[[ 73.5  36.2  26.6  65.4  13.2]
 [-14.8  52.4 -57.7  72.0  75.3]]
|
[73.5 52.4]

[[ -9.0 -30.9   6.4]
 [-19.6 -56.9   2.4]
 [ -0.6 -11.1 -44.9]
 [-14.1  29.9  37.6]
 [ 61.0  13.4 -20.8]]
|
[ -9.0 -56.9 -44.9]

[[-63.7  18.6]
 [-49.1 -27.5]]
|
[-63.7 -27.5]

[[ -6.9 -69.7]
 [  6.3  48.1]]
|
[-6.9 48.1]

[[ 16.3 -24.4  67.9]
 [ 37.4  37.3  46.6]
 [-60.0 -35.6  -1.0]
 [ 23.9 -60.6  37.3]]
|
[16.3 37.3 -1.0]

[[-34.1  54.6  15.4 -43.4   5.2]
 [ 48.8 -65.2 -14.0  61.2   5.7]]
|
[-34.1 -65.2]

[[-23.8  21.0  30.4 -39.7]
 [-35.6  73.8  75.0 -28.7]
 [ -9.8  24.6  17.6  -9.9]]
|
[-23.8  73.8  17.6]

[[-13.6  29.6  14.5 -22.2]
 [ 14.6  -6.8  14.5  35.0]
 [-65.7  42.0 -27.4 -28.0]
 [-39.8  13.2 -18.0  -8.7]
 [ 14.2 -13.9  -1.6   5.7]]
|
[-13.6  -6.8 -27.4  -8.7]

[[  6.8  57.7  39.4 -10.1  10.6]
 [ 52.2 -22.2 -29.5  51.8  20.9]
 [ 11.9  61.0  45.0  -5.8  10.6]]
|
[  6.8 -22.2  45.0]
---
[[ 84.6  -3.6 -40.5  -3.3]
 [ 84.6  -3.6 -11.1  32.3]
 [ 84.6 -34.3   6.5 -15.1]
 [ 84.6 -18.9 -22.9  14.5]
 [ 84.6 -26.6 -11.1  20.4]]
|
[ -3.3 -11.1 -34.3  84.6]

[[-73.5   0.8]
 [-49.4  35.1]
 [ 33.6 -13.3]
 [-18.6  20.5]
 [ 64.2  -6.4]]
|
[  0.8 -49.4]

[[ -9.6   3.0]
 [ 56.3 -72.3]
 [  5.0 -10.4]
 [-27.6  53.0]
 [ 60.6 -55.4]]
|
[ 3.0 56.3]

[[ -9.2  14.8  14.3 -49.7]
 [ -9.2  58.7 -66.4 -20.3]
 [ -9.2  58.7  14.3 -20.3]
 [ 32.5  46.1  25.9 -39.9]
 [ -9.2  52.4  14.3 -39.9]]
|
[-49.7 -66.4  58.7  32.5]

[[ 22.6  38.5  41.9  81.7  16.8]
 [-18.7 -34.7  22.3  34.1 -14.8]
 [ 42.1  12.6  11.2  69.7  41.3]]
|
[16.8 34.1 11.2]

[[-14.3  40.7  -9.5]
 [ 73.7 -12.6  25.0]
 [ 19.2  29.3  53.1]
 [-53.7  63.2 -25.1]
 [ 26.6   5.8 -15.9]]
|
[ -9.5 -12.6  19.2]

[[-24.1 -11.3  32.6]
 [-22.9  21.6  83.6]
 [-39.7  -7.3  45.6]]
|
[ 32.6  21.6 -39.7]

[[-45.5 -55.6]
 [-62.7  37.1]
 [-43.7  76.7]
 [-66.7  39.7]]
|
[-55.6 -62.7]
